Here is a tiny trained network, its code and every weight. The questions are about switching its units off for an input and a target symbol, where a switched-off unit gives its printed mean instead of its output.

import numpy as np


def w(rows, s, z=0):
    codes = np.array(rows[::2]) - 128.0
    scale = np.full(codes.shape[1], s)
    scale[-1] = z or s
    return codes * scale


def norm(h):
    return h / np.sqrt((h * h).mean(-1, keepdims=True) + 1e-5)


def f(y):
    return np.maximum(y, 0)


def softmax(a):
    e = np.exp(a - a.max(-1, keepdims=True))
    return e / e.sum(-1, keepdims=True)


def log_softmax(a):
    a = a - a.max(-1, keepdims=True)
    return a - np.log(np.exp(a).sum(-1, keepdims=True))


def net(x, mask):
    ids = ['Ξβεζθτφψ'.index(c) for c in x.split()]
    T = len(ids)
    res = E[ids] + P[:T]
    q, k, v = (norm(res) @ M[0].T for M in (Q, K, V))
    z = softmax(np.where(np.tri(T) > 0, q @ k.T / 2**0.5, -1e9)) @ v
    res = res + np.where(mask[0], z, O[0][:, -1]) @ O[0][:, :-1]
    y = f(norm(res) @ A[0][:, :-1].T + A[0][:, -1])
    res = res + np.where(mask[1:9], y, B[0][:, -1]) @ B[0][:, :-1]
    return log_softmax(norm(res)[-1] @ U[:, :-1].T + U[:, -1])


Q, K, V, O, A, B = {}, {}, {}, {}, {}, {}
E = w([
[108,98,135,140,177,137],'Ξ',
[124,142,117,155,130,145],'β',
[123,155,68,148,158,140],'ε',
[113,155,118,137,116,155],'ζ',
[95,112,112,120,114,137],'θ',
[102,131,126,130,103,150],'τ',
[116,124,113,140,151,142],'φ',
[9,186,193,120,185,21],'ψ',
],0.011)
P = w([
[106,118,149,131,151,152],'0',
[81,142,97,243,93,176],'1',
[132,166,92,45,151,136],'2',
[113,77,112,131,105,114],'3',
[77,142,114,250,91,154],'4',
[142,175,95,44,147,120],'5',
[150,103,125,127,98,61],'6',
[64,154,110,242,105,154],'7',
[110,179,98,58,148,113],'8',
[158,175,183,103,194,20],'9',
],0.014)
Q[0] = w([
[69,161,113,36,201,228],'head 1',
[4,60,60,233,90,124],'head 1',
],0.035)
K[0] = w([
[84,228,189,122,179,94],'head 1',
[124,134,131,141,181,254],'head 1',
],0.044)
V[0] = w([
[99,26,174,111,247,76],'head 1',
[175,111,25,181,254,99],'head 1',
],0.018)
O[0] = w([
[123,207,168,87,131,2,254],'head 1',
[3,202,179,116,16,53,117],'head 1',
],0.0098,0.0065)
A[0] = w([
[46,79,118,229,147,192,68],'neuron 1',
[37,84,118,251,141,179,165],'neuron 2',
[139,122,84,41,169,115,19],'neuron 3',
[46,113,127,244,116,166,91],'neuron 4',
[83,64,74,79,105,105,130],'neuron 5',
[62,140,112,192,128,116,189],'neuron 6',
[93,176,174,149,133,213,1],'neuron 7',
[138,109,114,87,161,153,127],'neuron 8',
],0.028,0.01)
B[0] = w([
[183,77,236,138,128,169,222],'neuron 1',
[73,222,1,154,141,115,252],'neuron 2',
[172,140,138,79,79,205,193],'neuron 3',
[131,101,232,40,134,46,206],'neuron 4',
[144,150,150,156,198,89,168],'neuron 5',
[176,75,97,155,123,191,244],'neuron 6',
[107,67,97,133,22,168,145],'neuron 7',
[89,116,109,131,117,62,213],'neuron 8',
],0.038,0.012)
U = w([
[84,6,253,140,99,143,180],'Ξ',
[6,177,117,79,27,21,115],'β',
[187,164,187,84,247,59,109],'ε',
[169,191,107,100,26,249,185],'ζ',
[238,165,120,215,11,66,13],'θ',
[31,172,54,164,165,166,255],'τ',
[216,44,148,192,217,231,114],'φ',
[166,25,21,45,149,56,61],'ψ',
],0.0071,0.005)

Each question gives the input, a string of symbols that net reads in full, and the target symbol t.
The units are the heads (2 rows each of Q, K, V and O) and the neurons (one row each of A and B). Each row of codes is followed by its name. A weight is (code - 128) times the scale printed after its matrix; where a second scale follows, it is the last column's (O, A, B and U).
mask holds one flag per unit, heads first, then neurons. A switched-off unit (its flag False) gives its mean, the last column of its rows in O or B, instead of its output. The means were averaged over made-up inputs and are rounded, as every weight is.
A unit's drop is (log p(t) with every unit on - log p(t) with that unit switched off) / (log p(t) with every unit on - log p(t) with every unit switched off).
The circuit of an input: a set's keep is (log p(t) with only the set's units on - log p(t) with every unit switched off) / (log p(t) with every unit on - log p(t) with every unit switched off). Starting from all 9 units, units are removed one at a time, each time the one whose removal leaves the highest keep (on an exact tie, the one counted first), for as long as the keep stays at least 0.8.
circuit, biggest first: the units of the circuit, biggest drop first
unit that matters most: the unit with the biggest drop
top k neurons: the k neurons with the biggest drops, biggest first
drop when u is switched off: that unit's drop, to one decimal
input ε ε θ Ξ τ ε β θ, target β: circuit, biggest first -> [head 1]
input θ ε ψ θ ε τ ε Ξ, target φ: circuit, biggest first -> [neuron 2; head 1; neuron 4]
input ψ θ Ξ τ φ, target Ξ: top 2 neurons -> [neuron 1; neuron 4]
input β τ ε ζ τ ε φ ζ, target ψ: circuit, biggest first -> [neuron 6; neuron 4; neuron 2]
input ψ ψ Ξ ζ θ ψ, target ζ: top 2 neurons -> [neuron 4; neuron 3]
input Ξ β Ξ ε, target β: top 2 neurons -> [neuron 1; neuron 3]
input ζ ε Ξ τ φ, target ε: circuit, biggest first -> [neuron 4; neuron 1; neuron 2]
input ε ε θ θ Ξ τ Ξ, target ζ: circuit, biggest first -> [head 1; neuron 3]
input θ τ Ξ ε τ β τ ε ε Ξ, target ψ: top 2 neurons -> [neuron 1; neuron 8]
input ε τ ψ φ Ξ ε ψ, target θ: top 4 neurons -> [neuron 2; neuron 4; neuron 1; neuron 6]
input β θ τ θ ζ β ζ τ ψ ε, target τ: top 3 neurons -> [neuron 2; neuron 4; neuron 6]
input ζ ε β, target Ξ: circuit, biggest first -> [neuron 1; head 1]
input ε τ ψ τ, target Ξ: top 2 neurons -> [neuron 2; neuron 6]
input τ ε θ τ ε θ β ψ φ τ, target φ: circuit, biggest first -> [neuron 2; neuron 4]
input ε ε ψ Ξ, target Ξ: top 3 neurons -> [neuron 2; neuron 6; neuron 8]
input ψ ε θ ε ζ, target Ξ: unit that matters most -> neuron 1
input β ψ Ξ τ τ ζ θ τ, target ψ: top 4 neurons -> [neuron 6; neuron 4; neuron 2; neuron 1]
input Ξ ψ τ θ τ ε ε τ ε, target ζ: top 4 neurons -> [neuron 3; neuron 4; neuron 2; neuron 1]
input θ φ ζ β, target ζ: drop when neuron 4 is switched off -> 0.6
input φ ε Ξ τ ε θ, target ε: unit that matters most -> neuron 5
